Here is a tiny trained network, its code and every weight. The questions are about switching its units off for an input and a class, where a switched-off unit gives its printed mean instead of its output.

import numpy as np


def w(rows, s, z=0):
    codes = np.array(rows[::2]) - 128.0
    scale = np.full(codes.shape[1], s)
    scale[-1] = z or s
    return codes * scale


def f(y):
    return np.maximum(y, 0)


def log_softmax(a):
    a = a - a.max(-1, keepdims=True)
    return a - np.log(np.exp(a).sum(-1, keepdims=True))


def net(x, mask):
    res = np.array(x, float).reshape(1, 8) / 4 @ E
    y = f(res @ A[0][:, :-1].T + A[0][:, -1])
    res = res + np.where(mask, y, B[0][:, -1]) @ B[0][:, :-1]
    return log_softmax(res[-1] @ U[:, :-1].T + U[:, -1])


A, B = {}, {}
E = w([
[129,128,128,125],'x0',
[125,128,128,132],'x1',
[59,22,142,104],'x2',
[127,128,128,129],'x3',
[134,127,131,121],'x4',
[213,50,80,182],'x5',
[140,135,254,194],'x6',
[130,127,128,125],'x7',
],0.01)
A[0] = w([
[107,133,56,79,190],'N0',
[60,117,219,108,135],'N1',
[92,119,106,73,21],'N2',
[152,125,89,122,148],'N3',
[133,93,74,120,68],'N4',
[161,221,151,142,9],'N5',
[69,92,211,120,113],'N6',
[161,76,122,174,33],'N7',
[138,73,153,145,33],'N8',
[112,93,128,121,97],'N9',
[173,135,173,186,2],'N10',
[177,122,236,207,128],'N11',
[102,171,94,134,56],'N12',
[75,92,202,124,109],'N13',
[72,230,118,64,34],'N14',
[161,149,79,148,124],'N15',
[88,127,81,94,60],'N16',
[173,60,122,180,166],'N17',
[108,129,103,116,87],'N18',
[155,122,122,107,173],'N19',
[159,141,115,152,116],'N20',
[161,193,128,140,194],'N21',
[89,107,90,148,95],'N22',
[82,136,161,135,121],'N23',
[143,131,169,83,114],'N24',
[161,123,200,181,54],'N25',
[160,145,91,155,133],'N26',
[58,207,143,75,195],'N27',
[155,141,65,139,142],'N28',
[103,54,129,107,152],'N29',
[155,141,97,149,135],'N30',
[160,76,125,171,33],'N31',
[146,138,87,143,144],'N32',
[168,134,48,132,137],'N33',
[82,11,133,96,113],'N34',
[81,122,161,117,104],'N35',
[152,121,176,139,186],'N36',
[97,48,113,120,18],'N37',
[85,123,70,73,43],'N38',
],0.013,0.0075)
B[0] = w([
[199,165,118,140,225],'N0',
[105,32,144,142,220],'N1',
[83,140,142,138,150],'N2',
[126,88,136,127,171],'N3',
[167,83,125,124,164],'N4',
[25,183,143,142,179],'N5',
[114,45,143,151,204],'N6',
[65,185,130,111,159],'N7',
[79,127,149,140,148],'N8',
[140,149,113,104,149],'N9',
[207,112,99,115,164],'N10',
[101,242,116,109,246],'N11',
[164,129,136,156,148],'N12',
[116,55,150,144,195],'N13',
[235,169,94,109,209],'N14',
[131,90,129,125,172],'N15',
[74,161,139,133,164],'N16',
[194,145,121,129,211],'N17',
[108,141,134,123,143],'N18',
[125,112,152,145,160],'N19',
[141,107,136,132,153],'N20',
[190,145,107,113,212],'N21',
[150,139,121,124,150],'N22',
[110,86,134,119,169],'N23',
[116,114,133,146,149],'N24',
[184,191,93,104,186],'N25',
[136,88,136,132,168],'N26',
[93,255,123,117,250],'N27',
[126,71,133,129,185],'N28',
[99,190,131,124,195],'N29',
[138,97,146,128,162],'N30',
[67,183,127,119,157],'N31',
[132,96,141,131,167],'N32',
[122,56,134,128,201],'N33',
[126,237,122,123,220],'N34',
[123,88,132,134,164],'N35',
[81,111,128,140,191],'N36',
[214,156,87,102,165],'N37',
[70,195,138,132,176],'N38',
],0.029,0.012)
U = w([
[228,221,43,80,134],'0',
[35,255,108,103,255],'1',
[102,36,144,156,61],'2',
],0.008,0.00098)

Each question gives the input, the list of numbers given to net, and the class t.
The units are the neurons (one row each of A and B). Each row of codes is followed by its name. A weight is (code - 128) times the scale printed after its matrix; where a second scale follows, it is the last column's (A, B and U).
mask holds one flag per neuron, in row order. A switched-off neuron (its flag False) gives its mean, the last column of its row in B, instead of its output. The means were averaged over made-up inputs and are rounded, as every weight is.
A unit's drop is (log p(t) with every unit on - log p(t) with that unit switched off) / (log p(t) with every unit on - log p(t) with every unit switched off).
unit that matters most: the unit with the biggest drop
top k neurons: the k neurons with the biggest drops, biggest first
drop of u: that unit's drop, to one decimal
input [-8,-7,2,-5,8,-2,-5,3], class 1: unit that matters most => N38
input [3,-7,-5,-6,5,-2,2,-6], class 1: top 3 neurons => N5; N0; N17
input [-7,4,1,-6,4,2,5,4], class 1: top 2 neurons => N14; N11
input [6,-5,-3,-3,-8,0,2,7], class 1: top 4 neurons => N14; N0; N17; N37
input [-3,-7,0,1,-8,-5,-1,7], class 0: top 3 neurons => N14; N5; N11
input [-5,-2,-1,1,-5,-8,-7,2], class 0: top 3 neurons => N14; N0; N5
input [-8,8,1,-3,-6,-2,8,4], class 2: top 4 neurons => N1; N6; N13; N34
input [-2,-2,5,-5,2,0,-8,-4], class 1: top 4 neurons => N38; N16; N14; N2
input [-1,-7,6,-7,-4,0,-7,-7], class 1: top 2 neurons => N38; N14
input [-8,-8,2,4,5,8,3,-4], class 1: top 3 neurons => N7; N31; N14
input [-7,3,-2,7,1,-8,-5,1], class 0: top 2 neurons => N14; N0
input [6,2,7,1,-1,-6,2,4], class 2: top 2 neurons => N1; N6
input [-4,3,2,-1,-8,8,1,-3], class 1: drop of N7 => 1.7
input [8,8,-6,1,-2,5,-2,6], class 2: drop of N36 => 0.0
input [0,1,7,-6,8,-7,5,-3], class 2: drop of N1 => 0.1
input [-7,-1,1,4,-5,-6,3,2], class 2: unit that matters most => N1
